Each row of numbers belongs to one of the things below and depends on some of the facts about them. Some rows are named. Which thing is each other row?

There are 3 kinds of fact about the things: θ, σ, Ξ.
j_126: θ fludru; σ j_797; Ξ j_797
j_127: θ fludru; σ j_74; Ξ j_126
j_128: θ madis
j_134: θ madis; σ j_844
j_159: θ tivin; Ξ j_935
j_209: θ tuni; σ j_526; Ξ j_236
j_236: θ tuni; σ j_460; Ξ j_324
j_260: θ zedridran; σ j_126; Ξ j_662
j_275: θ reklam; σ j_71; Ξ j_93
j_279: θ tuni; σ j_813; Ξ j_334
j_291: θ fludru; Ξ j_810
j_318: θ tuni; σ j_260
j_324: θ tuni; σ j_694; Ξ j_63
j_330: θ madis; σ j_591; Ξ j_837
j_334: θ tuni; Ξ j_987
j_343: θ madis; σ j_437
j_345: θ tivin; σ j_531
j_346: θ fludru; σ j_279; Ξ j_940
j_39: θ tuni; Ξ j_346
j_403: θ tuni; σ j_418; Ξ j_42
j_417: θ fludru; σ j_564
j_418: θ tivin; σ j_343
j_419: θ tuni; Ξ j_531
j_42: θ tuni; Ξ j_771
j_436: θ tivin; σ j_935
j_437: θ reklam; σ j_345
j_460: θ tuni
j_499: θ tuni; σ j_789
j_526: θ tuni; Ξ j_694
j_531: θ tuni; σ j_95
j_550: θ tuni; σ j_91
j_564: θ tuni; σ j_683; Ξ j_770
j_591: θ madis; σ j_550
j_611: θ tivin; σ j_715
j_63: θ reklam; Ξ j_39
j_662: θ madis; Ξ j_437
j_668: θ tivin; σ j_291; Ξ j_896
j_678: θ tuni; σ j_668; Ξ j_279
j_683: θ fludru; σ j_611; Ξ j_678
j_685: θ zedridran; σ j_346
j_694: θ reklam
j_697: θ zedridran; σ j_936
j_71: θ tivin; σ j_896; Ξ j_697
j_715: θ tivin; σ j_236
j_732: θ zedridran; σ j_996
j_74: θ reklam; Ξ j_668
j_740: θ madis; Ξ j_933
j_770: θ tuni; σ j_330; Ξ j_740
j_771: θ reklam; Ξ j_95
j_789: θ tivin; σ j_128; Ξ j_683
j_797: θ tuni
j_810: θ tuni; σ j_837; Ξ j_330
j_813: θ madis; σ j_771; Ξ j_994
j_827: θ tuni; σ j_697
j_837: θ tivin; σ j_324; Ξ j_209
j_844: θ tuni; σ j_940
j_883: θ tivin; σ j_987
j_891: θ tuni; σ j_732; Ξ j_91
j_896: θ tuni; σ j_417; Ξ j_996
j_91: θ tuni; σ j_127; Ξ j_71
j_93: θ zedridran; Ξ j_591
j_933: θ zedridran; Ξ j_813
j_935: θ tuni; σ j_951; Ξ j_526
j_936: θ tuni; Ξ j_419
j_940: θ tuni; σ j_827; Ξ j_947
j_947: θ tuni; Ξ j_74
j_95: θ tivin; σ j_275; Ξ j_291
j_951: θ tuni; σ j_685
j_98: θ tuni; σ j_134; Ξ j_936
j_987: θ reklam; σ j_403; Ξ j_127
j_994: θ reklam
j_996: θ tivin; σ j_98; Ξ j_891

Named rows:
[-25  20   0  -6   6 -51  30 -28  14 -13 -11  25  71 -10 -12  51]: j_697
[ -3  -1 -40  -6  23 -12  16  13  20   9 -14  21  17   0  25  12]: j_936
[ -3  -7 -36 -13  24 -19  14  22  24   6 -15  15  17   0  29  11]: j_98
[  0  -7 -21  -1  16  -6  10  14   9   2 -12  27   7  16  25  -3]: j_419
[ 18   1 -10 -17  38  -1 -23 -20  28  17 -14   4 -14  -6  26 -16]: j_134
[ -5 -10 -11   7  18   9   7  27  16   9  -6  30  -2  12  15 -18]: j_531
[ 26   5  23  26  12   9 -23  -8   4   3  -5  -6 -36 -15 -13  23]: j_345
[-10 -15  72   9 -15 -20  18  12  28  -8  35 -24 -25 -24 -23 -52]: j_437
[ 24  -2  14   5   4 -31  -5  18  -8 -20  31 -32   5   5 -25 -11]: j_63
[ -2  -2 -18  -9  -7  -3   0  23 -20   1   3  -2  11  37   4  -3]: j_39
[ 11   4 -11 -15 -10   4  21   5 -13  11  -8  -6  22   5  18  10]: j_279
[ -2   5 -19 -24 -23  -3  12   9   1  -2 -10 -21   0  11   3  -4]: j_334
[ 20 -16   0  -1  -6  22  31  37 -29  13  -2  10  26   9  14 -10]: j_935
[  9  -8  -5   7   3   6  17  22 -24  17  -2  10  32  19  14   5]: j_951
[  2  14 -27  -9 -19   7   5  14  -1  -4 -16 -12   4  20   6 -21]: j_797
[-22  17   0  12   6   3  -2 -17  -9  -7  25   1 -26 -27 -37  -9]: j_291
[ 49  -6  13   7  19  -5 -24 -16  -3 -11 -28 -15 -33   5  10  31]: j_837
[-12   1 -11   7 -20 -12  11  22   0   7 -22 -10   1  12  19 -18]: j_42
[ 38   7  31  27  14  10 -28  -3  13   1 -12  -7 -38 -19 -12  20]: j_418
[  6   6  21  15   4   9 -33 -45   9   2  -7   8 -33 -19  39 -16]: j_740
[-26 -10  -6   8 -44  13   9  -8  -3 -12   6 -19  -4  -5  19   5]: j_770
[-28  22  -5  18  12 -71  23 -21  12 -26 -12  10  54  -5  11  44]: j_732
[-39  15  51  40  -5 -63  32 -21  20 -37 -16  22  25  11  21  -7]: j_260
[-19 -27 -10 -45  -1  35 -36 -11  34  27   4  12 -15   1   6 -56]: j_591
[-52   9  -1  -8  -8 -46 -11 -16   6 -18   6  21  59   6 -13   5]: j_93

Name these rows:
A row may be one of the things named above.
[  0 -15  44  -7  10   6  -2 -30  36  12 -11  10 -43  -8  34 -56] : j_662
[ 44  -3  14  11  15  -6 -21 -19   1  -9 -27 -12 -32   2   8  36] : j_837
[  7  12 -25 -12 -17   5   3  15   0  -5 -15 -13  -2  14  11 -18] : j_797
[  1   8 -17   7  -8   7   0  33 -12   3  -9   1  14  32   4 -20] : j_318
[  7   8  33  24 -23 -19 -12 -11  -7 -14  31 -27   1 -25 -12  -7] : j_994
[ 18   0   8   1   5 -29  -9  14  -7 -12  33 -31   2   9 -27 -11] : j_63
[-15 -11 -20 -10 -25   8  22  20   2   6   3  -8   0  23   5  -9] : j_550
[-12   1  10  22 -18 -10  11  28  11  11 -16 -22  -9   2  21 -30] : j_403
[-12   1  -8  -1  41  32   4 -14 -18 -26  40  10  21 -16 -24  29] : j_346
[-15 -15 -15 -33 -30  26  22  17  -4  15   3   8  14  10 -12  -4] : j_91
[-11  14  25  34  14 -55  28 -20  -8 -19  -1  22  70   6  18  50] : j_685
[-21 -22 -10 -45   0  31 -33 -13  29  23   2  15 -17   1   7 -57] : j_591
[  2 -15  -8  -8 -22  17  12  33 -16  -1  -8   0   6  15   3 -27] : j_526
[ -8   0 -12   8 -18 -10  12  21   2   9 -22 -11   2  17  20 -12] : j_42
[ 17  -2  13   7  21  10 -27  -8  20  18  -7   8 -31  -4  25 -43] : j_343
[ 11   7  33  19 -19 -24 -13 -15 -11 -17  33 -25   2 -27 -14  -6] : j_994
[ 18   2  32  37  12   7 -23 -11  12  10 -22 -12 -48 -19  -4  20] : j_95
[-19   1 -13 -20  -5  32  12  14 -23  16   5  28  16  21  -9 -14] : j_896
[ 11 -14  11  -8  -7 -14  17  13   5  -8  32 -27   1  -1 -39 -17] : j_74
[ -7   6  -5   9 -17 -12   9  25  -4  11 -16 -12   6  12  17 -15] : j_42
[ -7   0 -25 -32  -8  10  19  16  -1  17  -3  14  31   4   1   3] : j_891
[ 25  17  -8 -10 -11   1 -35 -31  18 -26 -13 -33 -38 -18  -9  45] : j_789
[  5  -8 -13 -14 -12 -16   8  18 -10   1 -23  -8   7  28  25 -14] : j_810
[ 11 -15   4   6  13   5  -9 -14  25  14 -17  -7 -40   4  32 -28] : j_330
[ -1 -10 -23  -5  15  -5  12  21  11   2 -11  29  13  12  23  -3] : j_419
[-25  -8  12 -15  -1   5 -30  22   0  13  40 -10  12  -7 -47 -52] : j_275
[-33   0 -23 -24  -3  32  19 -25  23 -26  18 -31 -17 -37 -32   7] : j_127
[ 41 -25  28 -15 -10 -24  10  22  -4 -11   6 -22   1   0 -23 -37] : j_694
[ 27  14  -2 -10 -11   5 -34 -33  20 -22 -13 -28 -39 -21  -9  48] : j_789
[-34  31  27  46 -14 -63   8 -45  -4 -38  -6   8  46 -14  20  45] : j_933
[  0  16 -14 -17 -36 -16   0   4 -11  17   3   2 -11  16  -6 -20] : j_678
[ 10   1  -9 -15   8  10 -37 -27  21 -10  -3   5 -18   3  23 -15] : j_128
[ 24   7  23  -1 -11 -32  -1  12  20 -12  18 -41 -16 -20 -27 -30] : j_987
[ 39  11  24   2  -2   6 -30 -26 -22  16   8  20 -32  -3 -38  23] : j_668
[ 22  -2  31  15  16  18 -28 -45   0   9  -5  16  -8 -22  56  -4] : j_813
[ -7 -10  69  10 -11 -24  16  11  26  -6  30 -28 -25 -22 -25 -55] : j_437
[-15 -14 -15 -11 -24  12  22  20  -2   7   1  -9   5  26   0 -12] : j_550
[-37   3   0  19 -21  23  -5 -12 -28   5   4  11   0   1  17   1] : j_564
[ 38 -16  18  10   4  12  -9  -3  -1  -3 -13  -1 -37 -20 -11  21] : j_159
[-45   0 -10   0  26  44   3 -20 -12 -12  24  15  -8 -28 -38   6] : j_417
[ 44   1  27  24  22  11 -17 -11 -12   9  -2   2 -10  -8   0  47] : j_436
[ 40 -12  21  15   7  13 -16  -1  -4   0  -6  -3 -36 -18 -14  20] : j_159
[ 24  -8  37  33   9 -34  16  16  -5  10  15 -27  20 -17  -8 -11] : j_771
[ 32   0   6 -14  18  13 -14 -21   6  10  -9   4 -11 -25 -17  52] : j_996
[ 26   3  17   0  11  40 -17 -24  -3  21 -11  28 -23 -22 -32  28] : j_71
[  7  -9 -17 -18 -11 -13   3  19 -16 -10 -14  -4  11  43  18  -7] : j_324
[-11   0  -9  11 -20 -12  10  21   0  10 -17 -14   4   7  17 -14] : j_42
[ 10   6  -9 -12 -11   5  21   5 -13  16  -5  -5  21   4  22   5] : j_279
[  9  -7   5   6  13   3 -11 -14  24   9 -13  -7 -36   5  30 -30] : j_330
[ -9  18  24  36  16 -58  32 -21 -14 -17  -3  24  73   7  15  48] : j_685

The same things again, as new rows of numbers:
Known rows:
[ 24  23  23  16   9  -3  14  16   7 -23  12  -8 -39   7   0  -5 -11  -6]: j_810
[-10  11  22  -6 -53  19   2  -9  20 -22   6  17  17  -6   8  -4   7  -8]: j_128
[ 36   5 -29  -3  -8  15   3  14 -65 -29  -2  59   9   8   6 -11   1  -7]: j_279
[ 20 -10 -29  16  10  40   0  -6 -10  -5 -13  37 -18  13  -4   9  14  -2]: j_127
[ 25  28  12   0  -5 -12   8   4  -8  -6   9  -9 -43   4  22 -12   0   2]: j_209
[ 29  -6  16 -21   2  -3   6   4 -10 -26  17  13 -21   5  -1 -12  -8   4]: j_403
[-43 -20  10  37  -9  28  17 -20  29  -4 -38   5 -17   4 -41  -9  28  10]: j_883
[-35  19 -31 -77  43 -60  -8  34 -27  67  34  19  73  -7  16  34 -40   1]: j_933
[  5   9  29  23 -43  14   6  -8 -29 -19  -8   9  11  -1  -5  -1  -1 -13]: j_813
[  3  -7  34  38 -54  10   5 -11  -7 -18   7  23   4  -6  -3  -4   4  -8]: j_591
[-24   0   6 -15   4 -29 -14   9 -15  79  22 -16  48  -1   0  36 -23  11]: j_275
[-38 -12 -22 -33  37 -72  -3  32 -20  80  48  38  59 -19  17  25 -34   4]: j_697
[-35  -7 -18 -26  39 -68  -3  31 -31  86  45  36  55 -17  18  22 -34   4]: j_732
[ 24  -4 -39  25 -21 -11  15 -27 -28 -15 -43 -11 -35  10   7  13  20  -3]: j_346
[ 31   3   1   3   7   1  -7   5 -24 -21   4  -1 -20   4   8 -14  -4  -2]: j_770
[  4  27  61  44 -28  11  15  -4 -10  -6  -5  -8 -24   4 -10  10  -8 -10]: j_330
[ 31   5 -19 -49   0 -11 -15 -12  -5 -43  -7 -39  -4  -1  27 -18   2  -3]: j_947
[ 29 -21  10  -6 -25  -3  -2   4  11 -15  34  23 -13   0   2 -22   2  12]: j_531
[ 31   3 -10  13  -7  -8   7   5 -26 -31  -3  10 -12   4   5 -13  -2  -6]: j_935
[ 26 -12  -7  24 -22  -9   6   6  -6 -30  17  24 -14  -2   7 -17   4  -4]: j_550
[-35 -24  25  15 -15  30  16 -21  33   3 -27   5 -16   6 -43  -3  25  22]: j_345
[ 22  12 -12 -33  10   8  -7   5  11 -36   5   0  -9   0  19 -11  -2  -7]: j_936
[ 33 -13  -3   7  13  -6  -5   6 -10 -52   0 -24  -9   2 -10 -10 -13  -9]: j_91
[ 28  -7   0 -13  36 -10 -16 -17 -32 -18  -4 -18 -36  -6  34 -20   2  -1]: j_940
[  1  22  29 -18 -22  26  -4  -9   3 -26  -8  -5  18   0   4   6  -2 -13]: j_740

Which thing is each row?
A row may be one of the things named above.
[ 25  -9 -21  31 -37 -16  14  10 -18 -38   5  28  -8  -1   2 -17   2  -5] : j_951
[ 22 -12 -26  27   4  32   4  -9   5  -9 -11  25 -28  10  -2  11  15  -1] : j_126
[  1  -5  29  40 -49  10  10 -14 -11 -13   5  22   9  -6  -3  -9   4  -9] : j_591
[ 24  16 -30 -40  13  33 -13  11 -22 -21   8  52  13   6  18 -17   4  -4] : j_334
[-33   2  45  36  16  36  18  -8  47   9 -34 -42 -36  16 -52   3   8  15] : j_95
[ 21  20  -2 -23   8   6   3  10  21 -36   5  -6 -17   4   8  -3  -7  -9] : j_42
[ 32   2  -2  -2   5   2  -8   5 -18 -28   6  -1 -19   3   9 -12  -4  -3] : j_770
[-34  29 -10 -61   0 -43  -4  -6 -26  79   4  -8  37  -6  36  34 -11   5] : j_63
[-25  -1   5 -16   4 -25 -12   8 -14  76  22 -13  48  -3   0  33 -26  11] : j_275
[-30 -19  14  39  11  36  -7 -15  38   4 -43 -62  -9   7 -48 -10  18  13] : j_71
[-40  16  25  46  12  24  22 -15  23  19 -46 -23 -44  11 -32  -4  20   8] : j_837
[  1 -15  57   2 -55  15   7 -19  -3 -21  19  24   5  -1  -9  -7   1   2] : j_343
[-32 -24  15 -35 -10 -34   6   4  -8  65  39  40  41  -5  -5  35 -19  15] : j_437
[ 38   5 -10  29  -2   5 -20  13 -11  -7   9 -49  -6   2  10 -28  -2   2] : j_564
[  8   8  26  26 -46  14   4 -12 -23 -20  -9   5  14   0  -3   4  -2 -12] : j_813
[-30  -4 -38 -13   0 -82  12  36 -49  71  34  48  74 -12   3  31 -31   1] : j_685
[ 36 -19  -1  -4  22  -2 -15   2  -4 -54  -3 -32 -14   0  -6 -13 -16  -6] : j_891
[  7  23  -5  10   7  21  19   0  68 -29 -15 -17 -43  12 -11  31   2 -10] : j_291
[ 31   5 -32   4  -4  16   2  12 -69 -24  -3  57  10   8   5 -16   2  -9] : j_279
[-30  -3  -5 -44  18  -6  -6  12 -59  78  22  64  58   3   2  35 -22   5] : j_987

